[128 = 0]

[162 111 133 145 121  78 105 124 105 107 119 125  57 111 124 120 107] -> (46) dodag
[142  86 133 142 121  99 123  98 113 144 118 119  52 124 128 131 128] -> (46) Vin
[157 126 140 146 113  98  86 120 128 119 107 100  88 117 156 116 130] -> (51) Gep
[131 133 130 144 123 104 113 115 126 113 111  97 101 131 140 118 118] -> (46) bevi
[110 143 148 156 123 115 130 100 114 113 122 113  76 124 172 116 128] -> (51) buvim
[133 139 134 148 125 108 123 119 100 102 116 105 101 128 134 115 121] -> (46) Vin
[185  95 128 138 115  69  63 130 128 115 111 119  41  92 123 125 117] -> (51) zaru
[136 135 134 144 122 105  97 127 134 102 107  90 120 119 145 113 126] -> (51) buvim
[134 120 117 112 131 135 130 151 154 125 126 130 183 131 107 121 122] -> (46) bevi
[168 111 121 125 122  85  66 126 149 113  89  51 108 121 138 134  99] -> (46) bevi
[160  95 140 150 120  57  87 112 104 128 116 121   4  96 106 129 115] -> (46) bevi
[161 120 146 170 111  73  98 124  91 107 119 148  29  93 128  96 136] -> (51) Gep
[123 143 146 168 122  87 103 138 101  76 111 104 103 112 142  85 124] -> (51) buvim
[154 115 138 157 118  76  84 132 100 108 114 116  62  97 113 111 126] -> (51) buvim
[144 117 142 150 121  86 122 105  99 128 119 129  34 116 122 122 123] -> (46) Vin
[120 154 138 142 120 129 120 103 141 110 107  81 122 142 191 114 124] -> (51) zaru
[127 129 135 142 123 104  99 130 135 104 112 102 112 117 150 111 127] -> (51) buvim
[133 135 144 146 123  94 126 103 105 123 117 110  57 124 138 120 125] -> (46) Vin
[151 135 133 171 121  87 100 152 104  87 111 118 119 112 110  83 122] -> (51) zaru
[149 123 129 130 121 106  82 125 147 111 101  73 115 108 162 137 122] -> (51) buvim
[157 122 133 151 123  81 104 131 110 100 110 119  83 116 115  99 109] -> (46) dodag
[141 124 137 138 124  91 118 106 124 117 114  97  69 131 145 123 108] -> (46) dodag
[127 132 136 135 124 109 109 123 134 107 114 110 111 119 154 123 127] -> (51) buvim
[144 132 140 155 114  98 105 127 120 111 118 132  82 113 138 100 134] -> (51) Gep
[133 123 135 146 123  92 111 107 125 127 118 120  57 124 136 121 131] -> (46) bevi
[143 136 136 158 112  90 110 122 110 102 120 132  69 110 141 102 128] -> (51) zaru
[149 133 141 155 119  93 103 128 110  99 114 122  82 111 146 102 126] -> (51) zaru
[136 143 142 171 120  94 101 132 102  91 108 103 108 114 147  93 132] -> (51) Gep
[167 108 129 145 120  75  92 134 114 113 119 138  60 106 103 108 113] -> (46) dodag
[168  85 135 144 114  55  65 140 121 114 123 139  32  80  94 122 119] -> (51) buvim
[138 129 133 139 117 106 100 117 134 118 110 105  91 125 156 119 124] -> (51) zaru
[160  93 132 135 119  74  79 102 135 132 109  95  25 105 136 143 119] -> (46) bevi
[156 118 127 131 122  96  82 137 139 112 107  95 114 114 136 124 112] -> (51) buvim
[163 106 132 139 118  97 105 122 125 139 127 161  51 100 121 116 135] -> (51) Gep
[161 124 132 141 115  91  88 125 124 108 104  97  84 115 144 120 123] -> (51) Gep
[161 108 129 140 120  82  90 118 130 119 107 107  63 114 127 121 114] -> (46) bevi

[122 132 131 108 132 127 120 114 123 130 119 131 138 133 137 140 133] -> (92) volad
[131 118 125 125 138 117 122 147 122 138 127 111 132 130 123 139 126] -> (87) Beter
[142 122 125 137 127 122 127 147 114 151 121 116 131 140 121 138 123] -> (87) Beter
[126 142 135 115 126 127 128 116 137 122 133 127 122 120 136 127 132] -> (90) gasos
[125 121 123 118 130 125 123 139 121 121 117 132 129 123 122 130 133] -> (87) paf
[120 148 132 113 133 128 117 130 129 111 130 127 124 113 141 115 138] -> (90) lito
[124 141 133 115 125 138 128 118 134 116 128 133 126 121 139 126 139] -> (90) kaped
[124 119 124 124 136 124 121 142 113 132 118 132 134 131 121 129 129] -> (87) Beter
[129 121 126 121 126 130 118 136 118 130 118 123 128 126 121 122 131] -> (87) paf
[125 127 131  98 128 157 123 112 123 124 111 146 138 136 132 134 138] -> (92) volad
[121 141 137 118 123 135 132 107 147 122 138 129 108 124 140 147 145] -> (90) kaped
[121 142 132 115 129 133 123 123 128 116 129 127 122 121 135 124 137] -> (90) gasos
[128 118 119 121 134 131 123 134 122 117 119 135 127 132 126 133 137] -> (87) paf
[110 132 134 108 135 120 124 116 116 138 131 128 142 132 136 134 126] -> (92) koli
[121 114 127 126 123 124 138 114 117 133 128 129 126 131 119 128 122] -> (84) tamot
[120 121 130 109 127 123 133 119 121 120 122 130 133 128 120 115 123] -> (84) tamot
[124 117 126 117 119 127 126 116 125 129 101 127 130 126 121 120 121] -> (84) vodi
[122 125 128  98 136 140 130  98 129 130 118 150 149 133 134 152 138] -> (92) koli
[127 117 128 114 132 124 131 128 120 142 109 130 135 123 116 107 126] -> (84) vodi
[121 139 136 111 113 149 145  83 156 125 139 140 120 136 142 174 144] -> (90) kaped
[122 116 111 124 133 128 116 135 104 127 113 130 141 127 125 127 131] -> (87) paf
[128 134 132 103 132 132 117 126 114 130 117 122 141 137 139 129 123] -> (92) volad
[117 113 133 106 131 122 126 114 114 143 108 123 139 116 121 132 130] -> (84) vodi
[148 117 115 145 128 132 118 151 112 125 108 132 125 138 114 123 120] -> (87) Beter
[122 129 122 118 131 128 120 145 120 117 123 132 129 127 124 127 131] -> (87) misit
[126 119 135 112 138 127 116 122 116 137 107 123 141 130 136 134 134] -> (92) volad
[122 136 133 119 120 136 130 113 138 110 133 137 126 124 141 131 145] -> (90) kaped
[128 117 125 126 133 121 121 141 121 129 114 127 131 125 126 125 131] -> (87) misit
[127 112 136  99 133 132 125 117 119 139 122 135 143 129 144 135 132] -> (92) volad
[111 137 136 121 117 133 131 110 143 129 130 124 122 124 136 134 136] -> (90) lito
[112 152 134 107 124 137 125 109 136 119 133 126 115 119 149 139 145] -> (90) lito
